Below is a small trained network, with its code and all its weights. Each question gives an input and a class and asks what happens when units are switched off, that is, made to give their printed mean instead of their output.

import numpy as np


def w(rows, s, z=0):
    codes = np.array(rows[::2]) - 128.0
    scale = np.full(codes.shape[1], s)
    scale[-1] = z or s
    return codes * scale


def norm(h):
    return h / np.sqrt((h * h).mean(-1, keepdims=True) + 1e-5)


def f(y):
    return y / 2 * (1 + np.tanh(0.7978845608 * (y + 0.044715 * y**3)))


def log_softmax(a):
    a = a - a.max(-1, keepdims=True)
    return a - np.log(np.exp(a).sum(-1, keepdims=True))


def net(x, mask):
    res = np.array(x, float).reshape(1, 6) / 4 @ E
    u = 0
    for l in range(3):
        y = f(norm(res) @ A[l][:, :-1].T + A[l][:, -1])
        res = res + np.where(mask[u : u + 13], y, B[l][:, -1]) @ B[l][:, :-1]
        u += 13
    return log_softmax(norm(res)[-1] @ U[:, :-1].T + U[:, -1])


A, B = {}, {}
E = w([
[127,127,128],'x0',
[129,128,128],'x1',
[178,154,186],'x2',
[249,88,83],'x3',
[141,206,120],'x4',
[128,128,129],'x5',
],0.014)
A[0] = w([
[144,60,123,121],'0.n0',
[36,91,217,66],'0.n1',
[87,57,185,111],'0.n2',
[3,182,159,129],'0.n3',
[100,134,245,64],'0.n4',
[138,102,130,115],'0.n5',
[81,128,225,77],'0.n6',
[124,164,137,101],'0.n7',
[95,194,128,107],'0.n8',
[86,225,239,9],'0.n9',
[128,128,128,126],'0.n10',
[56,127,102,118],'0.n11',
[16,81,156,36],'0.n12',
],0.015,0.014)
B[0] = w([
[102,92,134,172],'0.n0',
[44,172,7,185],'0.n1',
[123,177,96,170],'0.n2',
[140,95,187,254],'0.n3',
[41,207,45,156],'0.n4',
[107,117,136,128],'0.n5',
[103,201,26,162],'0.n6',
[137,129,144,123],'0.n7',
[145,108,164,156],'0.n8',
[138,254,156,163],'0.n9',
[128,127,128,126],'0.n10',
[141,105,183,169],'0.n11',
[16,37,91,165],'0.n12',
],0.013,0.0077)
A[1] = w([
[101,135,237,36],'1.n0',
[158,178,83,102],'1.n1',
[74,145,156,42],'1.n2',
[7,178,202,6],'1.n3',
[126,121,127,99],'1.n4',
[184,103,112,110],'1.n5',
[63,162,166,180],'1.n6',
[96,138,169,113],'1.n7',
[160,90,50,25],'1.n8',
[144,113,169,78],'1.n9',
[179,105,191,68],'1.n10',
[145,174,93,123],'1.n11',
[145,108,146,91],'1.n12',
],0.018,0.011)
B[1] = w([
[46,116,176,150],'1.n0',
[128,162,94,175],'1.n1',
[170,102,140,135],'1.n2',
[254,102,119,208],'1.n3',
[139,123,124,111],'1.n4',
[107,122,153,200],'1.n5',
[65,116,148,255],'1.n6',
[107,114,145,147],'1.n7',
[124,106,103,167],'1.n8',
[153,110,122,119],'1.n9',
[175,108,150,154],'1.n10',
[128,164,111,173],'1.n11',
[135,108,139,120],'1.n12',
],0.019,0.0064)
A[2] = w([
[159,181,58,145],'2.n0',
[133,38,105,4],'2.n1',
[83,147,151,93],'2.n2',
[137,67,95,27],'2.n3',
[150,251,76,28],'2.n4',
[188,123,99,102],'2.n5',
[110,118,54,86],'2.n6',
[117,118,135,93],'2.n7',
[54,121,161,2],'2.n8',
[72,153,102,54],'2.n9',
[88,96,18,171],'2.n10',
[135,97,142,99],'2.n11',
[186,151,122,67],'2.n12',
],0.014,0.0092)
B[2] = w([
[130,181,138,189],'2.n0',
[165,87,105,142],'2.n1',
[99,132,132,135],'2.n2',
[134,74,86,131],'2.n3',
[144,2,146,177],'2.n4',
[93,151,152,150],'2.n5',
[169,133,112,150],'2.n6',
[130,116,116,116],'2.n7',
[145,88,127,128],'2.n8',
[102,138,123,132],'2.n9',
[138,140,74,254],'2.n10',
[124,100,125,127],'2.n11',
[125,157,143,131],'2.n12',
],0.015,0.008)
U = w([
[4,58,88,3],'0',
[35,221,55,247],'1',
[153,39,29,137],'2',
[217,56,192,160],'3',
[67,79,234,200],'4',
[85,249,201,72],'5',
[180,192,7,131],'6',
[235,212,166,58],'7',
],0.031,0.0017)

Each question gives the input, the list of numbers given to net, and the class t.
The units are the neurons (one row each of A and B). Each row of codes is followed by its name. A weight is (code - 128) times the scale printed after its matrix; where a second scale follows, it is the last column's (A, B and U).
mask holds one flag per neuron, layer by layer. A switched-off neuron (its flag False) gives its mean, the last column of its row in B, instead of its output. The means were averaged over made-up inputs and are rounded, as every weight is.
A unit's drop is (log p(t) with every unit on - log p(t) with that unit switched off) / (log p(t) with every unit on - log p(t) with every unit switched off).
The circuit of an input: a set's keep is (log p(t) with only the set's units on - log p(t) with every unit switched off) / (log p(t) with every unit on - log p(t) with every unit switched off). Starting from the 12 units with the biggest drops (on a tie, the unit counted first), units are removed one at a time, each time the one whose removal leaves the highest keep (on an exact tie, the one counted first), for as long as the keep stays at least 0.8.
circuit, biggest first: the units of the circuit, biggest drop first
k most important neurons: the k neurons with the biggest drops, biggest first
top k neurons in layer l: the k neurons of layer l with the biggest drops, biggest first
drop of u: that unit's drop, to one decimal
input [-8,-7,2,7,-5,3], class 3: circuit, biggest first => (0.n1)
input [-3,-6,1,5,1,3], class 7: circuit, biggest first => (0.n12, 2.n4, 2.n10)
input [-5,3,-7,1,1,3], class 6: 3 most important neurons => (0.n3, 1.n6, 2.n10)
input [5,-7,-4,1,7,0], class 6: top 2 neurons in layer 2 => (2.n4, 2.n0)
input [7,2,5,0,0,-7], class 1: 3 most important neurons => (0.n4, 0.n3, 1.n3)
input [-4,0,1,6,1,-1], class 7: top 2 neurons in layer 2 => (2.n4, 2.n10)
input [-3,4,1,-6,3,-3], class 5: top 4 neurons in layer 0 => (0.n9, 0.n6, 0.n1, 0.n4)
input [-7,2,1,-7,-8,-1], class 1: top 3 neurons in layer 0 => (0.n1, 0.n6, 0.n2)
input [8,-4,-8,5,1,-5], class 6: top 4 neurons in layer 0 => (0.n3, 0.n12, 0.n11, 0.n8)
input [-6,-8,2,5,1,-3], class 7: 4 most important neurons => (0.n12, 0.n1, 1.n6, 0.n3)
input [0,-5,8,0,-1,8], class 1: top 4 neurons in layer 0 => (0.n4, 0.n3, 0.n11, 0.n8)
input [8,0,-7,1,-3,-7], class 2: top 3 neurons in layer 1 => (1.n6, 1.n0, 1.n5)
input [-8,-8,-2,-4,1,5], class 4: top 2 neurons in layer 1 => (1.n6, 1.n3)
input [2,6,6,0,-1,4], class 1: circuit, biggest first => (0.n4)
input [-5,-7,2,6,-7,-7], class 3: 4 most important neurons => (0.n1, 0.n6, 0.n4, 0.n12)
input [-1,8,-2,3,1,-5], class 6: 2 most important neurons => (0.n3, 0.n11)
input [-2,3,-4,1,0,5], class 2: 3 most important neurons => (0.n3, 0.n1, 0.n6)
input [-5,8,2,0,1,8], class 5: top 2 neurons in layer 0 => (0.n1, 0.n6)
input [-8,1,1,3,4,-3], class 7: 4 most important neurons => (0.n1, 0.n12, 0.n4, 0.n6)
input [-3,7,-3,-7,1,-8], class 4: top neuron in layer 0 => (0.n3)
input [2,-6,-8,2,1,2], class 6: top 2 neurons in layer 0 => (0.n3, 0.n12)
input [-7,5,1,7,-8,3], class 3: 3 most important neurons => (0.n1, 0.n6, 0.n4)
input [3,7,-7,-6,1,-5], class 4: 2 most important neurons => (0.n3, 0.n11)
input [6,-3,1,5,3,-7], class 7: top 2 neurons in layer 1 => (1.n5, 1.n6)
input [-4,3,2,1,8,-5], class 7: top 3 neurons in layer 0 => (0.n1, 0.n4, 0.n6)
input [3,4,3,-6,-6,-3], class 1: top 2 neurons in layer 0 => (0.n1, 0.n6)
input [3,-6,-8,7,3,6], class 6: drop of 0.n3 => 0.5
